Below is a small trained network, with its code and all its weights. Each question gives an input and a target symbol and asks what happens when units are switched off, that is, made to give their printed mean instead of their output.

import numpy as np


def w(rows, s, z=0):
    codes = np.array(rows[::2]) - 128.0
    scale = np.full(codes.shape[1], s)
    scale[-1] = z or s
    return codes * scale


def norm(h):
    return h / np.sqrt((h * h).mean(-1, keepdims=True) + 1e-5)


def f(y):
    return y / 2 * (1 + np.tanh(0.7978845608 * (y + 0.044715 * y**3)))


def softmax(a):
    e = np.exp(a - a.max(-1, keepdims=True))
    return e / e.sum(-1, keepdims=True)


def log_softmax(a):
    a = a - a.max(-1, keepdims=True)
    return a - np.log(np.exp(a).sum(-1, keepdims=True))


def net(x, mask):
    ids = ['αβγδεζηλμξπστψω'.index(c) for c in x.split()]
    T = len(ids)
    res = E[ids] + P[:T]
    r = norm(res)
    for j in range(2):
        rows = slice(2 * j, 2 * j + 2)
        q, k, v = (r @ M[0][rows].T for M in (Q, K, V))
        z = softmax(np.where(np.tri(T) > 0, q @ k.T / 2**0.5, -1e9)) @ v
        o = O[0][rows]
        res = res + np.where(mask[j], z, o[:, -1]) @ o[:, :-1]
    y = f(norm(res) @ A[0][:, :-1].T + A[0][:, -1])
    res = res + np.where(mask[2:10], y, B[0][:, -1]) @ B[0][:, :-1]
    return log_softmax(norm(res)[-1] @ U[:, :-1].T + U[:, -1])


Q, K, V, O, A, B = {}, {}, {}, {}, {}, {}
E = w([
[105,108,164],'α',
[139,125,196],'β',
[68,124,60],'γ',
[188,107,120],'δ',
[145,226,218],'ε',
[121,50,149],'ζ',
[158,81,133],'η',
[173,54,217],'λ',
[102,124,178],'μ',
[106,125,113],'ξ',
[119,6,41],'π',
[151,117,197],'σ',
[92,110,74],'τ',
[104,139,183],'ψ',
[164,108,157],'ω',
],0.014)
P = w([
[107,247,84],'0',
[80,122,240],'1',
[140,16,176],'2',
[98,2,53],'3',
[58,90,192],'4',
[75,68,201],'5',
[104,38,190],'6',
[69,57,193],'7',
[61,75,190],'8',
[64,44,174],'9',
[59,59,178],'10',
],0.0067)
Q[0] = w([
[144,126,63],'H1',
[120,174,222],'H1',
[79,47,156],'H2',
[107,1,131],'H2',
],0.0098)
K[0] = w([
[98,29,126],'H1',
[77,180,130],'H1',
[254,249,91],'H2',
[129,241,88],'H2',
],0.0082)
V[0] = w([
[124,255,136],'H1',
[13,212,175],'H1',
[223,98,186],'H2',
[12,95,192],'H2',
],0.0082)
O[0] = w([
[134,129,74,112],'H1',
[87,86,31,252],'H1',
[124,66,244,142],'H2',
[159,46,1,139],'H2',
],0.0084,0.0027)
A[0] = w([
[202,139,94,190],'N1',
[220,129,91,108],'N2',
[57,126,121,120],'N3',
[146,220,87,46],'N4',
[200,155,151,161],'N5',
[250,90,126,254],'N6',
[173,242,184,186],'N7',
[141,207,73,175],'N8',
],0.012,0.0026)
B[0] = w([
[106,140,138,141],'N1',
[86,118,116,138],'N2',
[93,96,142,197],'N3',
[163,112,134,106],'N4',
[66,106,83,131],'N5',
[64,104,132,255],'N6',
[7,130,158,218],'N7',
[137,116,189,122],'N8',
],0.012,0.003)
U = w([
[151,170,65,253],'α',
[172,73,10,137],'β',
[125,227,47,96],'γ',
[68,108,147,215],'δ',
[133,219,191,139],'ε',
[182,92,151,25],'ζ',
[131,154,101,90],'η',
[139,81,159,92],'λ',
[138,154,63,20],'μ',
[161,237,168,226],'ξ',
[166,70,136,141],'π',
[188,113,149,67],'σ',
[175,164,64,89],'τ',
[130,171,156,60],'ψ',
[142,163,88,72],'ω',
],0.012,0.0049)

Each question gives the input, a string of symbols that net reads in full, and the target symbol t.
The units are the heads (2 rows each of Q, K, V and O) and the neurons (one row each of A and B). Each row of codes is followed by its name. A weight is (code - 128) times the scale printed after its matrix; where a second scale follows, it is the last column's (O, A, B and U).
mask holds one flag per unit, heads first, then neurons. A switched-off unit (its flag False) gives its mean, the last column of its rows in O or B, instead of its output. The means were averaged over made-up inputs and are rounded, as every weight is.
A unit's drop is (log p(t) with every unit on - log p(t) with that unit switched off) / (log p(t) with every unit on - log p(t) with every unit switched off).
The circuit of an input: a set's keep is (log p(t) with only the set's units on - log p(t) with every unit switched off) / (log p(t) with every unit on - log p(t) with every unit switched off). Starting from all 10 units, units are removed one at a time, each time the one whose removal leaves the highest keep (on an exact tie, the one counted first), for as long as the keep stays at least 0.8.
circuit, biggest first: the units of the circuit, biggest drop first
most important unit: the unit with the biggest drop
k most important neurons: the k neurons with the biggest drops, biggest first
heads that matter: for each layer, one digit per head in row order, 1 if its drop is at least 0.15 and else 0, layers parted by /
drop when u is switched off: that unit's drop, to one decimal
input α ω λ λ, target β: heads that matter	01
input α ω ε ψ β δ α, target β: heads that matter	11
input α σ σ, target β: circuit, biggest first	[H2]
input α ε ε η α α ε, target β: heads that matter	11
input α α δ ξ λ, target β: circuit, biggest first	[H2, H1]
input α σ η η α α τ μ, target β: heads that matter	01
input α δ π π ε ε α α ε α ε, target β: 2 most important neurons	[N7, N6]
input ψ α ω δ, target δ: 3 most important neurons	[N6, N1, N2]
input α τ ε λ α σ, target β: circuit, biggest first	[H1, H2]
input α ψ α δ η η σ α α σ β, target β: circuit, biggest first	[H2, H1]
input α ζ η β ψ η ζ, target β: drop when N7 is switched off	0.1
input α α β, target β: drop when H1 is switched off	0.2
input α ω η γ δ σ α λ ω, target β: drop when H2 is switched off	0.6
input α τ δ β η π π η α ψ ω, target β: drop when H1 is switched off	0.0
input α δ η δ, target δ: most important unit	H1
